In the rows, zero is written as 128.
Facts:
(baplon, κ, vuzar); (bapum, κ, dopledul); (brekigrer, κ, klira)
(bribru, κ, ziflir); (brigal, κ, dregum); (brinor, κ, bruskeklum)
(bunil, κ, brinor); (digrigri, κ, vuzar); (dopledul, κ, drusken)
(dradrasta, κ, grubron); (drakletram, κ, vuzar); (drarir, κ, suklidar)
(drebi, κ, suklidar); (dregum, κ, grubron); (drosok, κ, drebi)
(droste, κ, grubrir); (febriri, κ, klira); (fepuner, κ, drusken)
(flapor, κ, vibi); (flidru, κ, vibi); (flonen, κ, bruskeklum)
(flupote, κ, bruskeklum); (fovin, κ, grubron); (govele, κ, suklidar)
(grenos, κ, grubrir); (grevofan, κ, vuzar); (gribrir, κ, skoren)
(gristum, κ, vuzar); (groker, κ, klira); (groklen, κ, ziflir)
(grubrir, κ, bruskeklum); (guklis, κ, vibi); (kanem, κ, lodral)
(katrur, κ, fepuner); (kleleman, κ, skoren); (klira, κ, bruskeklum)
(klokli, κ, klira); (kluklun, κ, dregum); (kugruk, κ, grubrir)
(lisul, κ, brinor); (lodral, κ, grubron); (logotrom, κ, vudu)
(lubiflu, κ, bruskeklum); (nise, κ, klira); (noplis, κ, vuzar)
(pago, κ, fepuner); (plofem, κ, skoren); (pludem, κ, bruskeklum)
(pogu, κ, drebi); (povur, κ, skoren); (pubris, κ, grubrir)
(putrak, κ, drusken); (raril, κ, ziflir); (rizer, κ, klira)
(rokem, κ, dregum); (sanar, κ, drebi); (sebru, κ, brinor)
(skator, κ, dregum); (skoren, κ, grubron); (skufek, κ, fovin)
(skufen, κ, dregum); (steras, κ, fovin); (stomol, κ, skoren)
(stuvo, κ, drebi); (suple, κ, vuzar); (tedrigror, κ, govele)
(testamen, κ, fovin); (tobu, κ, fepuner); (tokunum, κ, ziflir)
(treflok, κ, ziflir); (trilestus, κ, klira); (tume, κ, drebi)
(vibi, κ, grubron); (vimas, κ, vudu); (vudu, κ, grubron)
(vufumek, κ, grubrir); (vuzar, κ, grubron); (zegrom, κ, vudu)
(ziflir, κ, grubron); (zugres, κ, ziflir); (zustis, κ, ziflir)
(zuvo, κ, drusken); (brekigrer, γ, klokli); (bunil, γ, sebru)
(digrigri, γ, drakletram); (digrigri, γ, grevofan); (digrigri, γ, gristum)
(drakletram, γ, digrigri); (febriri, γ, trilestus); (flidru, γ, guklis)
(flonen, γ, flupote); (flupote, γ, lubiflu); (gribrir, γ, stomol)
(gribrir, γ, kleleman); (gristum, γ, grevofan); (groker, γ, nise)
(groker, γ, rizer); (guklis, γ, flidru); (klokli, γ, trilestus)
(klokli, γ, groker); (kluklun, γ, skufen); (kugruk, γ, vufumek)
(noplis, γ, drakletram); (noplis, γ, digrigri); (povur, γ, gribrir)
(povur, γ, plofem); (pubris, γ, grenos); (putrak, γ, zuvo)
(raril, γ, zustis); (raril, γ, zugres); (sanar, γ, drosok)
(skator, γ, skufen); (skufen, γ, kluklun); (skufen, γ, brigal)
(stomol, γ, plofem); (suple, γ, baplon); (suple, γ, gristum)
(suple, γ, digrigri); (testamen, γ, steras); (tobu, γ, pago)
(tokunum, γ, treflok); (tokunum, γ, groklen); (treflok, γ, zugres)
(trilestus, γ, brekigrer); (tume, γ, sanar); (tume, γ, stuvo)
(vimas, γ, logotrom); (vimas, γ, zegrom); (zegrom, γ, logotrom)
(zugres, γ, raril); (zugres, γ, groklen); (zustis, γ, groklen)
(zuvo, γ, putrak)

Known rows:
trilestus: [139 203 118 156 151 203 157 160 102 153  99 134 186 200 108 152 109  71
 142  73 154  99 126 149 107 139  68 161 161 132  54 157 127  99 219 106
 121 107 132  41  80  90 150 112  71 161  91 131]
drakletram: [162 119  95 170 106 103 137 101 159 133 119 112 111 108  51 118 221 144
 146 186 139 157 156  86 126 125 101 145 150 100 188 127  74 130 101  77
 193 122  67 179 153 145  92  85  93 146 155 105]
sanar: [ 38 203 134 155 176 172  80  86 137 163  94 135 128 114 182 117 133  85
 112 134 100 141 108 145  96  83 151 119 123 128 123 164 109  91 180 165
 179 128  73 146 150 158 126 148 192  91 102 154]
flidru: [131  85 106 137  82 175 129 123 131 150 217  86  77 134 105  96  95 105
  82 234 165 147 112 157 158 102 133 118 141 131 201 115 114 142 127 175
  92 111  89  90 127 132 148  62 124 111 176  90]
skufen: [154  93  81  96 104 104 161 102 127  86 218 143 145 131 100  97 133 156
  51 198 118 177 122 198  54 125 164 101 112 121 143 149  97 119 158  58
  67  83 113 146 135 115  69 151 185 164 153 125]
brinor: [141 138 141 126 155 100 127 137 122 139  70 125 135 155 156 135 101 125
 139 100 105 126 119 131 131 156  97 150 138 137  78 125 160 149 130 136
 129 132 147  66 103 122 147 142 130 132 111 139]
kleleman: [125 109 109 116  90 108 176 116 121 110 146 133  85  98 108  97 123 144
 119 135 151 105 128  93 143  91 173 132 117 130 177 121 119 128  79 156
 118 131 171 139 177 112 134 154  86 144 135 126]
drosok: [ 57 211 147 159 196 132  92  94 123 152  91 143 112  95 200 132 123  99
 121 131  94 128 112 129 118 109 160 109 116 149 123 152 118  95 140 181
 174 141  85 138 153 165 136 175 201 109  97 170]
dopledul: [145 126 146 131 163 112 108 139 120 136  67  93 137 116 171 165  95 146
 170  90 123 106 134 124 146 142 150 101  87 123  98 140 124 141 120 128
  98 133 134 167 126 115 146  85 175 108 154 120]
drarir: [ 91 178 143 145 176 121 104 110 122 143  94 133 118 107 179 138 117 116
 130 122 107 124 118 127 128 122 149 114 115 143 117 144 126 114 130 161
 150 138 107 134 142 147 137 155 178 116 112 154]
groklen: [142  90 140  96  95 136 110 176 112  82 242 133 124  95 101 124 154 112
 114 129 137 130 146 112 159 135 130 102 118 130 157 101 132 141  85 164
 151 144 139 184 115 156 106 147 114 142  99 128]
klira: [149 149 152 142 153 117 147 142 116 137  75 130 129 176 148 131  89  97
 136  89 111 109 119 130 145 164  97 144 149 151  75 128 142 115 149 125
 131 118 154  93  96 124 151 138 132 157 118 145]
droste: [143 130 135 116 156  85 116 144 127 141  55 126 145 158 160 131 108 140
 140 102  90 141 117 135 117 162  74 170 145 128  63 116 191 180 121 138
 132 139 151   9  92 119 148 150 113 121  97 136]
vudu: [136 121 126 120 120 111 142 123 123 114 152 136 112 103 123 134 129 150
 125 141 140 122 131 119 141 131 150 117 120 139 155 122 124 131  96 133
 114 140 135 137 142 129 127 144 125 137 135 131]
sebru: [146 138 142 127 155  99 131 143 122 139  63 129 137 169 156 131  98 121
 139  96  99 129 118 132 128 164  80 161 149 138  66 119 173 152 135 132
 133 131 153  40  92 121 151 146 121 136 105 140]
skufek: [139 113 121 118 106 111 152 123 124 107 179 143 106  97 107 131 137 153
 118 154 150 123 134 116 143 129 153 116 124 139 171 114 124 127  86 130
 111 140 138 142 149 130 121 150 113 145 135 128]
pogu: [ 59 212 147 159 196 130  91  95 122 151  91 143 112  95 200 133 124 100
 120 132  95 129 112 128 119 109 159 108 115 149 122 152 118  97 139 182
 175 141  84 139 154 166 136 175 202 109  97 170]
pludem: [142 141 143 131 155 104 130 138 122 138  75 128 132 154 155 134 100 122
 140 101 106 123 121 129 134 156 100 147 139 139  83 124 155 141 132 133
 129 131 146  75 104 125 147 141 133 136 113 140]
katrur: [159 116 149 134 169 114 100 149 120 136  53  78 146 113 177 177  87 151
 188  76 127 100 141 122 152 146 157  90  71 117  89 144 120 144 121 120
  85 129 136 193 125 110 151  58 187 101 172 112]
skoren: [127 121 114 121 110 107 159 123 118 116 128 128  95 105 119 114 119 143
 125 132 144 110 126 105 141 101 161 127 113 133 155 127 120 134  88 155
 118 131 155 137 162 117 135 149 105 139 134 131]
rokem: [144 113 132  96 108 107 146  93 130 116 198 154 120 104 108 161 133 171
 105 165 166 137 119 152 147 160 160 107 135 153 174 129 115 125  91 101
  83 152 118 133 131 129 106 158 134 151 145 133]

Rows:
No name comes twice in this set of rows, the named rows included.
[142 109 136 131 151 151  89 142 132 146  57  71 162 131 159 163  98 140
 180  78 132 111 138 137 131 121 149 100  77  98  88 155 108 141 159 106
  89 115 124 199 120 102 140  33 176  86 176  97] => tobu
[121 107 108 115  89 147 141 116 136 118 183 134 123 115  90 116 148 140
 109 158 154 135 130 132 122 105 145 125 131 120 172 127 111 123 123 117
 115 127 125 149 146 123 111 125 102 128 140 115] => testamen

The same elements again, as new rows of numbers:
Known rows:
suklidar: [135 125 191 133 127 123 129 113 149 149 136 135 125 123 148 151 180 134
 129 119 136  90 105 129 131 135 153  53 143]
kleleman: [143 134  94 120 141 138 126 151 114 102  53 136 123 131 125 129 108 134
 144 111 130 143 134 126 129 127 122 196 113]
vufumek: [123 137  99 146 111 127 131  87 127 137 214 125 109 138  62 138 173 120
 116 126 131 119 161 134 117 142  99 136 158]
dradrasta: [136 138 121 124 141 134 127 139 126 117  95 138 129 131 134 132 113 131
 131 120 130 137 122 133 130 122 125 142 118]
grubrir: [126 131 133 145 118 130 138  83 127 131 202 127 117 134  93 139 178 121
 125 124 134 110 139 137 119 150 116  90 155]
zustis: [124 124 128 114 137 131 109 164 128 114  98 149 132 132 139 109  47 116
 149 161 129 161 128 152 132 109 155 102 107]
zuvo: [127 139 140 151  40 133 132 120 118 150 207 157 149 132 158 116  55 156
 122 118 113 120 108 129 140 128 165  86 123]
lubiflu: [125 133 119 133 116 124 135  99 138 144 169 120 121 130 101 138 167 117
 124 126 126 115 143 134 119 130 107 120 140]
drakletram: [124 138 128 107 169 119 121 142 110  90 112 117 161 141 136 104  54 139
 105 131 145 165 105 100 145 136 152 182 105]
vuzar: [136 150 157 119 172 137 140 134 124 110 139 143 146 133 154 127 123 127
 121 120 131 140 112 127 129 123 136 126 117]
tume: [131 110 198 134 125 107 104 147 159 183 127 134 117 115 140 150 204 148
 121 127 137  73 122 100 140 123 175  81 150]
brigal: [143 128  89 121 142 140 126 148 118 105  59 128 122 126 125 129  95 139
 140 113 130 139 131 128 131 129 116 166 108]
dopledul: [114 135 165 139  74 132 141 110 138 141 148 133 130 123 156 139  96 132
 118 116 123 116  82 147 133 132 132  80 154]
pubris: [115 122  99 150 105 124 130  94 115 135 229 118 111 134  65 123 167 123
 117 137 129 121 168 124 119 149 111 139 162]
bruskeklum: [128 129 150 135 123 127 141  90 137 135 169 122 125 128 121 139 173 119
 130 125 130 108 125 137 120 143 124  81 140]
steras: [141 137 111 121 149 138 127 145 119 104  75 140 130 133 135 129 106 131
 136 118 131 144 125 132 130 123 125 155 109]
rokem: [145 134  91 122 140 139 127 149 123 102  55 135 123 129 123 130  98 136
 140 113 131 141 131 128 129 128 125 179 109]
nise: [126 128  99 117 129 115 144  84 159 158 161  95 129 122 102 133 185  97
 130 137 117 114 154 131 107 121  84 128 117]
trilestus: [130  98  99 132 121 114 142  87 157 152 188  84 117 114 110 109 209  93
 110 156 108 113 149 113 101 110  79 128 132]
putrak: [127 138 140 150  39 133 132 119 119 150 207 156 149 132 157 117  55 156
 123 118 113 120 108 129 140 129 165  85 123]
klira: [128 126 136 123 130 121 148  81 151 146 162 104 132 123 122 136 186 104
 136 133 123 108 136 135 112 136 108  86 124]

Rows:
No name comes twice in this set of rows, the named rows included.
[140 134  96 119 144 138 124 154 104 103  50 138 122 133 128 127 119 131
 150 109 128 145 139 122 128 124 122 216 119] => plofem
[120 133 165 137  89 131 140 110 139 138 146 133 129 124 152 139 116 131
 122 117 126 112  91 143 131 132 134  78 149] => drusken
[138 124 203 133 130 121 126 114 155 157 133 137 124 121 150 156 195 137
 130 117 139  81 103 125 132 135 162  42 144] => govele
[132 136 122 115 143 134 108 154 129 116  80 153 130 139 138 126  70 118
 144 144 131 159 121 159 132 102 133 102 103] => groklen
[122 123 128 115 136 130 109 164 124 114  99 147 132 132 140 107  52 117
 148 161 129 161 129 150 132 110 154 104 108] => treflok
[124 106 100 127 121 113 142  89 152 153 182  85 124 116 107 113 193  97
 121 152 111 115 155 117 105 120  87 129 126] => febriri
[139 123 205 132 133 118 120 121 159 166 127 138 121 121 148 160 203 140
 127 117 140  75 105 120 135 130 166  48 146] => drebi
[131 131 115 123 144 133 105 146 111 113  73 148 130 146 143 130 102 124
 136 136 129 160 120 154 135 101 113 107 104] => bribru

The same elements again, as new rows of numbers:
Known rows:
bruskeklum: [163 153 138 120 140 136 140 119 134  92 124 179 115 136]
klira: [150 131 117 128 127 162 178 139 107  80 123 202 121 160]
brinor: [171 156 139 118 144 133 138 117 137  90 123 181 111 135]
lubiflu: [134 119 144 119 127 115 113  96 105  86 126 162 132 169]
brekigrer: [126  53 135 190 144 170 166 122  96 101 141 214  95 110]
putrak: [ 80 144 163 160 127 126  99 144 125  97 153 140 142 132]
lodral: [154 162 105 113 148 102 136 164 126 144 109 113 105 131]
plofem: [168 111 149 137 175 142 143 129 137 189 172  54 162 198]
skoren: [159 155 102 117 146 100 119 163 124 168 121 124 115 141]
povur: [200  97 138 127 149 151 113 169 184 184 170  74 164 168]
drarir: [ 90 112 154  97 128 133 127 116 137 137 118 140 153 111]
noplis: [142 103  68  87  79 111 151 147 152 109 183  82 109  77]
digrigri: [129 109  75  91  90 105 170 124 123 110 190  69 109  87]
zustis: [120 156 121 130 100 182 102 131  77 155  50  58 128 102]
katrur: [ 66 152 172 177 127 136  96 149 125  92 167 139 143 128]
govele: [104 146 153  76 150 127 146 142 140 135 104 152 134 100]
brigal: [106 160 126 157  92 112 153  95 142 195 132 118 102 171]
dregum: [159 154 102 117 146 101 119 166 125 167 122 123 115 141]
rokem: [139 121 110 129 126 109 108 139 123 165 132 115 135 144]
testamen: [145 121 106 120 117 106 105 155 140 144 117 118 127 133]
pogu: [ 72  97 162  77 126 135 133 106 142 150 114 141 163  99]

Rows:
No name comes twice in this set of rows, the named rows included.
[188 165 153 117 149 125 112  91 156  90 128 174 108 126] => grubrir
[183 104 146 132 163 148 128 149 161 186 170  64 163 184] => stomol
[144 114 141 115 119 116 106 109 121  83 124 171 130 158] => flupote
[111 116  82  98 107 100 179 102  97 114 188  59 104 110] => grevofan
[150 125 142 130 123 138 121  95 136  97 135 167 129 141] => lisul
[ 94 187 162 157 150 126 118 173 124  91 149 150 123 119] => dopledul
[127 130 113 126 133 101 121 128 111 148 121 102 126 153] => steras
[157 120 140 123 114 135 110 111 150  90 128 178 131 135] => bunil
[ 72 112 110  96 140 139 128 102 213 135 101 164 217  55] => tume
[116 114  79  97 104 105 169 112 115 114 180  65 106 106] => baplon
[164 129 154 128 127 133 100  72 151  99 138 163 129 133] => droste
[151 114 105 101 108  86  82 175 132 131 109 122 124 144] => vimas
[146 101  66  85  74 110 150 149 154 107 185  85 107  74] => suple

